Look-ups in named tables: a row name and a column name give one cell, copied from the table.

tugo:
cols = muve, lus, manogun, notaba, miv, tel
vufar: [112, 131, 96, 147, 86, 110]
ziket: [96, 77, 62, 156, 113, 58]
savuku: [128, 85, 175, 94, 91, 179]
gapake: [149, 188, 122, 135, 177, 72]
dumat: [61, 82, 126, 188, 142, 99]
dalik: [150, 122, 125, 80, 64, 168]
vigako: [157, 211, 132, 139, 147, 132]
pemobi: [119, 115, 154, 137, 115, 109]
bav: [139, 112, 164, 105, 124, 136]
zolozap: [130, 154, 110, 161, 75, 122]
dalis: [125, 90, 104, 131, 186, 132]
vuz: [40, 182, 110, 83, 162, 81]

What is the lus of savuku in tugo?
85
What is the muve of gapake in tugo?
149
What is the muve of pemobi in tugo?
119
What is the miv of bav in tugo?
124
What is the miv of dumat in tugo?
142
What is the tel of dalis in tugo?
132
What is the muve of vufar in tugo?
112
What is the muve of bav in tugo?
139
What is the muve of vuz in tugo?
40
What is the tel of vufar in tugo?
110
What is the lus of pemobi in tugo?
115
What is the manogun of gapake in tugo?
122
What is the miv of dalik in tugo?
64
What is the tel of vigako in tugo?
132

gozanok
fields: gos, pima, lom, ril, tas, zutuse, nul, sapiva
nef: [136, 156, 201, 130, 109, 88, 126, 152]
zas: [95, 98, 86, 105, 92, 113, 101, 110]
kedeven: [99, 85, 86, 109, 72, 93, 101, 123]
nog: [75, 103, 108, 95, 105, 75, 81, 95]
navepif: [144, 35, 126, 130, 139, 172, 13, 89]
bufida: [119, 146, 185, 128, 86, 96, 118, 121]
beru: [107, 109, 84, 90, 103, 113, 106, 93]
kitubav: [143, 35, 126, 130, 138, 172, 13, 90]
kap: [82, 32, 88, 94, 87, 121, 141, 83]

nul of bufida: 118
tas of navepif: 139
pima of beru: 109
sapiva of zas: 110
gos of kedeven: 99
nul of navepif: 13
ril of kitubav: 130
zutuse of kap: 121
zutuse of nef: 88
gos of beru: 107
pima of bufida: 146
lom of navepif: 126
tas of kap: 87
lom of nef: 201
pima of navepif: 35
pima of nog: 103
ril of beru: 90

nup:
cols = ris, vip, nitisuk, zis, nisif
pipugir: [5.503, 3.706, 2.628, 9.990, 1.033]
gezi: [4.290, 5.525, 2.497, 4.980, 3.598]
tonuna: [4.270, 4.468, 2.861, 4.527, 3.893]

What is the vip of pipugir in nup? 3.706
What is the ris of pipugir in nup? 5.503
What is the nitisuk of pipugir in nup? 2.628
What is the nisif of gezi in nup? 3.598
What is the vip of gezi in nup? 5.525
What is the vip of tonuna in nup? 4.468

sesobu =
          zaz   kan  fenaz   biv   kuz  vese   mol  kamo  vibut  gagugi
zutosi   -0.1   0.3    0.2   0.0  -0.4  -0.4  -0.4  -0.4    0.2     0.2
per      -0.5   0.2   -1.0  -0.4   0.3   0.2  -0.5  -0.4   -0.2     0.2
kinidin  -0.2   0.0   -0.4  -0.6  -0.4  -0.1   0.3  -0.3    0.3    -0.3
panad    -0.1  -0.2   -0.1  -0.7  -0.4   0.0   0.1   0.6   -0.4    -0.1
dazeg    -0.6  -0.2   -0.2  -0.2   0.2  -0.8   0.4   0.3   -0.4    -0.4
bub       0.7   0.0   -0.6   0.0  -0.1  -0.3  -0.3   0.0   -0.6    -0.7

bub, kuz -> -0.1
dazeg, gagugi -> -0.4
bub, vibut -> -0.6
dazeg, mol -> 0.4
kinidin, vese -> -0.1
dazeg, kan -> -0.2
panad, kamo -> 0.6
per, gagugi -> 0.2
per, vibut -> -0.2
zutosi, zaz -> -0.1
zutosi, kan -> 0.3
dazeg, kamo -> 0.3
panad, gagugi -> -0.1
kinidin, kan -> 0.0
per, kuz -> 0.3
zutosi, mol -> -0.4
kinidin, kamo -> -0.3
bub, vese -> -0.3
panad, fenaz -> -0.1
zutosi, kuz -> -0.4

gesi:
	sipuvu	tutuni	moz	nuv	vovu	nifo	pap	mif
las	820	520	35	210	836	472	22	294
nisem	516	603	634	555	420	290	165	231
nar	182	333	658	246	350	589	349	231
kavoraf	61	768	358	64	802	273	104	861
daboki	912	416	12	282	871	456	2	273
fef	243	209	150	373	558	655	532	273
novi	121	810	427	46	576	688	22	336
vonik	699	354	81	555	628	223	165	651
sonag	152	230	266	501	558	622	573	336
viz	456	292	150	319	524	539	308	231

daboki, nifo => 456
kavoraf, vovu => 802
sonag, vovu => 558
vonik, mif => 651
novi, tutuni => 810
fef, mif => 273
viz, moz => 150
nisem, mif => 231
las, tutuni => 520
nar, moz => 658
novi, nifo => 688
las, sipuvu => 820
nisem, moz => 634
las, moz => 35
vonik, vovu => 628
daboki, vovu => 871
nisem, nuv => 555
daboki, tutuni => 416
kavoraf, sipuvu => 61

pifon =
cols = libava, guk
gik: [-36164, -57796]
butur: [-16618, 57935]
dem: [-9791, -81298]
banumem: [-51144, -95447]
vobir: [16230, -78933]
kudem: [-7481, -63513]
bub: [-84250, 15465]
nom: [-88700, -57287]
gom: [40143, -89665]
fifemo: [5093, -23607]
libipif: [-45431, -14762]
bazop: [-42095, -18672]
vikan: [5434, -63935]
gosepor: [-53849, 19162]

What is the libava of libipif in pifon?
-45431
What is the libava of butur in pifon?
-16618
What is the guk of gik in pifon?
-57796
What is the libava of fifemo in pifon?
5093
What is the libava of gik in pifon?
-36164
What is the libava of bub in pifon?
-84250
What is the guk of banumem in pifon?
-95447
What is the guk of nom in pifon?
-57287
What is the guk of libipif in pifon?
-14762
What is the libava of nom in pifon?
-88700
What is the libava of banumem in pifon?
-51144
What is the libava of kudem in pifon?
-7481
What is the guk of butur in pifon?
57935
What is the guk of bub in pifon?
15465
What is the libava of dem in pifon?
-9791
What is the guk of vikan in pifon?
-63935
What is the libava of gosepor in pifon?
-53849

